Here is a tiny trained network, its code and every weight. The questions are about switching its units off for an input and a class, where a switched-off unit gives its printed mean instead of its output.

import numpy as np


def w(rows, s, z=0):
    codes = np.array(rows[::2]) - 128.0
    scale = np.full(codes.shape[1], s)
    scale[-1] = z or s
    return codes * scale


def norm(h):
    return h / np.sqrt((h * h).mean(-1, keepdims=True) + 1e-5)


def f(y):
    return np.maximum(y, 0)


def log_softmax(a):
    a = a - a.max(-1, keepdims=True)
    return a - np.log(np.exp(a).sum(-1, keepdims=True))


def net(x, mask):
    res = np.array(x, float).reshape(1, 4) / 4 @ E
    u = 0
    for l in range(4):
        y = f(norm(res) @ A[l][:, :-1].T + A[l][:, -1])
        res = res + np.where(mask[u : u + 7], y, B[l][:, -1]) @ B[l][:, :-1]
        u += 7
    return log_softmax(norm(res)[-1] @ U[:, :-1].T + U[:, -1])


A, B = {}, {}
E = w([
[255,86,160,177,235,208,83,75,127,84],'x0',
[105,230,118,207,207,80,125,63,196,140],'x1',
[125,44,232,180,97,26,173,152,13,190],'x2',
[143,82,88,58,192,40,176,29,144,42],'x3',
],0.0071)
A[0] = w([
[150,94,149,113,85,118,162,168,86,142,83],'L0N0',
[144,203,67,147,134,129,91,195,169,116,147],'L0N1',
[116,113,103,139,180,66,184,111,96,191,45],'L0N2',
[248,156,153,76,108,238,69,102,110,79,229],'L0N3',
[99,159,254,219,66,92,113,153,115,189,2],'L0N4',
[133,145,174,138,150,131,114,80,149,162,145],'L0N5',
[146,125,122,189,186,105,158,69,124,100,219],'L0N6',
],0.009,0.0023)
B[0] = w([
[209,121,70,52,45,169,151,150,159,56,188],'L0N0',
[122,121,208,118,129,221,141,144,175,232,215],'L0N1',
[171,80,142,75,136,135,50,120,61,161,180],'L0N2',
[80,2,25,154,140,121,147,195,178,172,237],'L0N3',
[162,14,78,95,9,100,125,60,216,127,254],'L0N4',
[36,119,154,15,141,71,188,51,130,185,171],'L0N5',
[175,178,147,128,212,151,126,93,37,31,219],'L0N6',
],0.0079,0.0083)
A[1] = w([
[154,141,92,194,24,111,128,148,150,119,3],'L1N0',
[140,163,83,111,38,131,89,155,164,209,154],'L1N1',
[100,168,167,197,30,166,230,208,112,76,142],'L1N2',
[1,186,143,50,135,201,157,154,126,135,167],'L1N3',
[119,110,105,115,148,185,131,69,193,128,75],'L1N4',
[115,140,107,120,162,166,115,62,204,188,139],'L1N5',
[215,97,144,53,148,155,121,126,123,48,77],'L1N6',
],0.0078,0.0027)
B[1] = w([
[117,70,180,150,178,108,176,82,155,109,178],'L1N0',
[55,90,224,177,162,175,122,61,186,154,254],'L1N1',
[188,226,89,112,94,83,87,75,98,28,166],'L1N2',
[71,108,104,109,223,147,27,169,4,174,207],'L1N3',
[154,119,167,156,149,98,81,130,161,73,201],'L1N4',
[196,228,221,117,26,148,98,128,147,130,224],'L1N5',
[143,209,109,227,96,192,132,114,165,255,206],'L1N6',
],0.0077,0.0078)
A[2] = w([
[141,183,133,96,90,167,139,68,116,128,161],'L2N0',
[149,190,138,131,32,71,110,20,17,153,166],'L2N1',
[199,143,196,84,129,60,132,55,169,158,166],'L2N2',
[175,135,93,165,160,190,44,165,218,39,223],'L2N3',
[138,254,191,120,147,118,87,124,135,61,6],'L2N4',
[150,66,37,131,90,111,122,117,135,84,226],'L2N5',
[71,165,126,139,159,185,120,165,96,113,31],'L2N6',
],0.0073,0.0016)
B[2] = w([
[193,130,133,78,191,103,140,121,90,101,193],'L2N0',
[161,173,144,41,105,180,112,254,116,97,239],'L2N1',
[165,157,137,114,120,136,186,154,147,85,254],'L2N2',
[160,171,159,113,51,7,162,199,130,97,241],'L2N3',
[109,99,94,6,128,138,181,68,41,92,192],'L2N4',
[93,63,92,151,204,39,172,126,154,99,227],'L2N5',
[126,147,29,45,146,128,90,151,114,191,166],'L2N6',
],0.0096,0.006)
A[3] = w([
[73,183,138,137,81,143,111,49,64,151,85],'L3N0',
[104,160,122,188,95,176,136,144,145,198,27],'L3N1',
[161,191,176,66,115,91,122,142,58,70,127],'L3N2',
[83,82,111,144,32,111,149,126,58,137,1],'L3N3',
[69,152,143,185,79,124,129,2,212,165,87],'L3N4',
[49,140,166,134,95,164,100,27,70,107,61],'L3N5',
[161,137,115,117,240,114,201,185,9,105,139],'L3N6',
],0.0086,0.0031)
B[3] = w([
[90,73,207,134,181,48,159,63,142,39,157],'L3N0',
[225,135,166,218,165,152,91,163,24,162,157],'L3N1',
[126,254,24,73,88,193,115,104,86,64,254],'L3N2',
[117,117,102,127,71,132,153,203,197,16,165],'L3N3',
[150,145,104,189,176,204,210,54,100,104,195],'L3N4',
[76,150,204,123,208,68,129,39,104,104,155],'L3N5',
[169,116,28,148,168,123,139,105,40,137,252],'L3N6',
],0.0092,0.0071)
U = w([
[123,137,155,135,163,201,29,228,142,235,113],'0',
[144,45,118,124,62,94,165,171,217,81,178],'1',
[191,214,78,53,118,163,131,104,35,73,156],'2',
[46,200,207,64,186,150,57,78,94,144,94],'3',
[144,199,125,152,149,51,85,157,147,97,54],'4',
[111,145,152,195,116,40,71,110,73,174,2],'5',
[148,89,51,250,205,50,144,135,39,124,113],'6',
[131,130,227,197,132,192,160,41,189,160,109],'7',
],0.014,0.0074)

Each question gives the input, the list of numbers given to net, and the class t.
The units are the neurons (one row each of A and B). Each row of codes is followed by its name. A weight is (code - 128) times the scale printed after its matrix; where a second scale follows, it is the last column's (A, B and U).
mask holds one flag per neuron, layer by layer. A switched-off neuron (its flag False) gives its mean, the last column of its row in B, instead of its output. The means were averaged over made-up inputs and are rounded, as every weight is.
A unit's drop is (log p(t) with every unit on - log p(t) with that unit switched off) / (log p(t) with every unit on - log p(t) with every unit switched off).
The circuit of an input: a set's keep is (log p(t) with only the set's units on - log p(t) with every unit switched off) / (log p(t) with every unit on - log p(t) with every unit switched off). Starting from the 12 units with the biggest drops (on a tie, the unit counted first), units are removed one at a time, each time the one whose removal leaves the highest keep (on an exact tie, the one counted first), for as long as the keep stays at least 0.8.
circuit, biggest first: the units of the circuit, biggest drop first
unit that matters most: the unit with the biggest drop
top k neurons: the k neurons with the biggest drops, biggest first
k most important neurons of layer l: the k neurons of layer l with the biggest drops, biggest first
drop of u: that unit's drop, to one decimal
input [-7,3,2,-8], class 7: unit that matters most : L1N1
input [8,-3,-2,5], class 6: circuit, biggest first : [L0N3, L0N4]
input [5,2,-1,6], class 6: circuit, biggest first : [L0N3, L2N1]
input [3,-5,3,3], class 6: top 2 neurons : [L0N4, L2N5]
input [5,3,0,0], class 6: top 3 neurons : [L0N6, L0N3, L2N1]
input [-8,-2,-8,-8], class 3: top 3 neurons : [L0N3, L1N2, L3N0]
input [3,-5,-5,-5], class 0: top 2 neurons : [L0N4, L0N1]
input [-7,1,-5,6], class 3: top 3 neurons : [L1N3, L0N6, L0N4]
input [0,6,-2,-5], class 7: 2 most important neurons of layer 1 : [L1N1, L1N2]
input [-5,8,-2,-1], class 3: top 2 neurons : [L0N1, L1N3]
input [-7,-1,-2,4], class 3: top 2 neurons : [L0N6, L0N4]
input [-8,6,-2,-3], class 7: top 2 neurons : [L1N1, L0N6]
input [4,2,-5,2], class 4: 2 most important neurons of layer 3 : [L3N6, L3N4]
input [2,-4,-5,2], class 1: circuit, biggest first : [L0N3]
input [8,-5,-6,6], class 6: 4 most important neurons of layer 0 : [L0N3, L0N4, L0N1, L0N6]
input [-3,2,2,-5], class 7: top 2 neurons : [L1N1, L3N4]
input [-6,-1,-8,2], class 3: top 2 neurons : [L1N3, L0N3]
input [-6,7,-8,1], class 3: top 2 neurons : [L0N1, L1N3]
input [0,1,7,1], class 1: 2 most important neurons of layer 1 : [L1N5, L1N2]
input [4,-1,0,-2], class 6: 4 most important neurons of layer 0 : [L0N3, L0N4, L0N1, L0N0]
input [4,-7,2,6], class 6: unit that matters most : L0N4
input [5,-5,-1,2], class 6: drop of L1N5 : 0.1
input [-3,8,-6,-2], class 3: drop of L1N3 : 0.2
input [-7,2,-7,-7], class 3: drop of L0N3 : 0.3
